Below are the code and all the weights of a small trained network. Each question names an input and a class and asks about switching units off, where a switched-off unit gives its printed mean instead of its output.

import numpy as np


def w(rows, s, z=0):
    codes = np.array(rows[::2]) - 128.0
    scale = np.full(codes.shape[1], s)
    scale[-1] = z or s
    return codes * scale


def f(y):
    return y / 2 * (1 + np.tanh(0.7978845608 * (y + 0.044715 * y**3)))


def log_softmax(a):
    a = a - a.max(-1, keepdims=True)
    return a - np.log(np.exp(a).sum(-1, keepdims=True))


def net(x, mask):
    res = np.array(x, float).reshape(1, 6) / 4 @ E
    y = f(res @ A[0][:, :-1].T + A[0][:, -1])
    res = res + np.where(mask, y, B[0][:, -1]) @ B[0][:, :-1]
    return log_softmax(res[-1] @ U[:, :-1].T + U[:, -1])


A, B = {}, {}
E = w([
[132,125,112,109,120],'x0',
[132,78,95,112,192],'x1',
[130,126,128,113,123],'x2',
[253,93,137,161,98],'x3',
[65,58,166,150,72],'x4',
[125,130,123,148,134],'x5',
],0.015)
A[0] = w([
[38,123,132,113,129,180],'neuron 1',
[123,222,133,148,28,254],'neuron 2',
[126,49,112,121,203,175],'neuron 3',
[201,183,136,119,148,176],'neuron 4',
[85,90,134,108,189,168],'neuron 5',
[175,4,138,145,135,138],'neuron 6',
[63,194,105,112,126,190],'neuron 7',
[199,151,133,146,149,123],'neuron 8',
[125,232,150,119,132,176],'neuron 9',
[127,106,132,114,191,136],'neuron 10',
[111,255,105,97,182,205],'neuron 11',
[148,135,113,97,223,147],'neuron 12',
[109,107,142,162,61,115],'neuron 13',
],0.017,0.0082)
B[0] = w([
[15,87,67,108,59,247],'neuron 1',
[147,61,183,255,133,231],'neuron 2',
[70,188,106,58,169,206],'neuron 3',
[197,118,33,180,157,202],'neuron 4',
[81,195,69,96,124,207],'neuron 5',
[101,61,165,127,218,218],'neuron 6',
[11,152,162,146,115,236],'neuron 7',
[193,91,61,145,136,185],'neuron 8',
[65,161,85,198,203,196],'neuron 9',
[132,160,111,84,118,167],'neuron 10',
[109,210,242,173,236,250],'neuron 11',
[177,221,150,40,116,200],'neuron 12',
[149,75,188,77,69,185],'neuron 13',
],0.023,0.019)
U = w([
[100,128,178,131,171,253],'0',
[86,136,148,167,5,114],'1',
[129,231,151,121,78,64],'2',
[88,140,70,100,66,53],'3',
[187,151,103,191,86,184],'4',
[173,81,193,138,79,45],'5',
[182,155,88,97,130,69],'6',
],0.014,0.0054)

Each question gives the input, the list of numbers given to net, and the class t.
The units are the neurons (one row each of A and B). Each row of codes is followed by its name. A weight is (code - 128) times the scale printed after its matrix; where a second scale follows, it is the last column's (A, B and U).
mask holds one flag per neuron, in row order. A switched-off neuron (its flag False) gives its mean, the last column of its row in B, instead of its output. The means were averaged over made-up inputs and are rounded, as every weight is.
A unit's drop is (log p(t) with every unit on - log p(t) with that unit switched off) / (log p(t) with every unit on - log p(t) with every unit switched off).
The circuit of an input: a set's keep is (log p(t) with only the set's units on - log p(t) with every unit switched off) / (log p(t) with every unit on - log p(t) with every unit switched off). Starting from the 12 units with the biggest drops (on a tie, the unit counted first), units are removed one at a time, each time the one whose removal leaves the highest keep (on an exact tie, the one counted first), for as long as the keep stays at least 0.8.
circuit, biggest first: the units of the circuit, biggest drop first
most important unit: the unit with the biggest drop
top k neurons: the k neurons with the biggest drops, biggest first
drop of u: that unit's drop, to one decimal
input [4,7,7,1,-4,-4], class 6: most important unit : neuron 7
input [7,3,-7,2,0,-4], class 6: circuit, biggest first : neuron 11; neuron 7; neuron 1
input [-1,-8,-2,-4,1,-5], class 1: circuit, biggest first : neuron 6; neuron 1
input [-4,-7,5,-8,1,5], class 1: top 4 neurons : neuron 1; neuron 6; neuron 7; neuron 3
input [2,1,8,-2,7,6], class 3: top 2 neurons : neuron 2; neuron 11
input [5,-5,2,-5,1,1], class 1: top 2 neurons : neuron 1; neuron 6
input [4,2,-5,0,-8,7], class 2: top 2 neurons : neuron 11; neuron 12
input [6,1,-1,-7,7,0], class 3: top 2 neurons : neuron 2; neuron 5
input [4,5,2,-5,-8,0], class 2: drop of neuron 12 : 0.3
input [-6,3,-3,-1,1,-5], class 3: drop of neuron 11 : 0.5
input [-1,2,-6,-6,-2,4], class 2: drop of neuron 6 : 0.2
input [8,-7,-4,0,1,-5], class 1: drop of neuron 6 : 0.3
